Below are the code and all the weights of a small trained network. Each question names an input and a class and asks about switching units off, where a switched-off unit gives its printed mean instead of its output.

import numpy as np


def w(rows, s, z=0):
    codes = np.array(rows[::2]) - 128.0
    scale = np.full(codes.shape[1], s)
    scale[-1] = z or s
    return codes * scale


def norm(h):
    return h / np.sqrt((h * h).mean(-1, keepdims=True) + 1e-5)


def f(y):
    return y / 2 * (1 + np.tanh(0.7978845608 * (y + 0.044715 * y**3)))


def log_softmax(a):
    a = a - a.max(-1, keepdims=True)
    return a - np.log(np.exp(a).sum(-1, keepdims=True))


def net(x, mask):
    res = np.array(x, float).reshape(1, 6) / 4 @ E
    u = 0
    for l in range(3):
        y = f(norm(res) @ A[l][:, :-1].T + A[l][:, -1])
        res = res + np.where(mask[u : u + 3], y, B[l][:, -1]) @ B[l][:, :-1]
        u += 3
    return log_softmax(norm(res)[-1] @ U[:, :-1].T + U[:, -1])


A, B = {}, {}
E = w([
[243,142,173,199],'x0',
[100,141,114,37],'x1',
[76,118,164,114],'x2',
[126,2,159,99],'x3',
[93,56,46,214],'x4',
[80,115,246,181],'x5',
],0.0065)
A[0] = w([
[110,150,170,235,9],'0.n1',
[78,254,136,119,160],'0.n2',
[193,139,90,142,3],'0.n3',
],0.0093,0.0038)
B[0] = w([
[106,139,205,254,178],'0.n1',
[98,218,187,101,253],'0.n2',
[150,216,139,178,125],'0.n3',
],0.0086,0.0036)
A[1] = w([
[253,169,198,91,194],'1.n1',
[248,170,37,163,2],'1.n2',
[85,119,62,97,25],'1.n3',
],0.0064,0.0049)
B[1] = w([
[222,82,124,85,252],'1.n1',
[217,168,111,110,133],'1.n2',
[68,254,132,228,106],'1.n3',
],0.0084,0.0034)
A[2] = w([
[105,81,167,147,172],'2.n1',
[96,109,27,140,2],'2.n2',
[145,137,2,139,63],'2.n3',
],0.0089,0.0015)
B[2] = w([
[138,67,162,129,231],'2.n1',
[24,182,124,145,200],'2.n2',
[73,115,2,196,253],'2.n3',
],0.008,0.0017)
U = w([
[191,131,167,52,116],'0',
[132,77,191,252,151],'1',
[49,116,38,168,190],'2',
[52,181,124,36,144],'3',
[58,10,180,111,3],'4',
[156,241,191,151,171],'5',
[234,172,46,168,63],'6',
[191,65,154,110,174],'7',
],0.022,0.0038)

Each question gives the input, the list of numbers given to net, and the class t.
The units are the neurons (one row each of A and B). Each row of codes is followed by its name. A weight is (code - 128) times the scale printed after its matrix; where a second scale follows, it is the last column's (A, B and U).
mask holds one flag per neuron, layer by layer. A switched-off neuron (its flag False) gives its mean, the last column of its row in B, instead of its output. The means were averaged over made-up inputs and are rounded, as every weight is.
A unit's drop is (log p(t) with every unit on - log p(t) with that unit switched off) / (log p(t) with every unit on - log p(t) with every unit switched off).
The circuit of an input: a set's keep is (log p(t) with only the set's units on - log p(t) with every unit switched off) / (log p(t) with every unit on - log p(t) with every unit switched off). Starting from all 9 units, units are removed one at a time, each time the one whose removal leaves the highest keep (on an exact tie, the one counted first), for as long as the keep stays at least 0.8.
units of the circuit, in order: the units of the circuit, biggest drop first
unit that matters most: the unit with the biggest drop
top k neurons: the k neurons with the biggest drops, biggest first
top k neurons in layer l: the k neurons of layer l with the biggest drops, biggest first
drop of u: that unit's drop, to one decimal
input [3,6,-2,3,3,-8], class 2: unit that matters most : 2.n3
input [8,8,5,-7,1,-4], class 0: units of the circuit, in order : 1.n1, 0.n1
input [-5,-1,2,-8,8,6], class 1: top 2 neurons : 0.n1, 2.n3
input [1,-6,0,3,-7,3], class 7: units of the circuit, in order : 1.n1, 0.n2
input [-4,-6,-7,2,-8,-3], class 7: top 2 neurons : 1.n1, 2.n2
input [-1,-8,-1,2,1,-4], class 2: top 2 neurons : 2.n3, 0.n2
input [-3,4,2,0,2,-3], class 2: top 3 neurons : 2.n3, 0.n2, 1.n3
input [0,6,-2,7,4,-2], class 2: top 2 neurons in layer 2 : 2.n2, 2.n3
input [4,-7,-4,4,-3,1], class 7: top 3 neurons : 1.n1, 2.n3, 2.n2
input [-1,-8,-6,-7,8,-4], class 2: top 3 neurons : 2.n3, 2.n2, 1.n1
input [3,-5,3,4,1,-4], class 6: top 2 neurons in layer 0 : 0.n1, 0.n3
input [4,7,-2,-5,8,-3], class 2: drop of 1.n1 : 0.2
input [-3,-7,-2,2,0,-4], class 2: drop of 0.n2 : 0.1
input [1,1,6,7,6,-5], class 2: drop of 2.n3 : 0.2
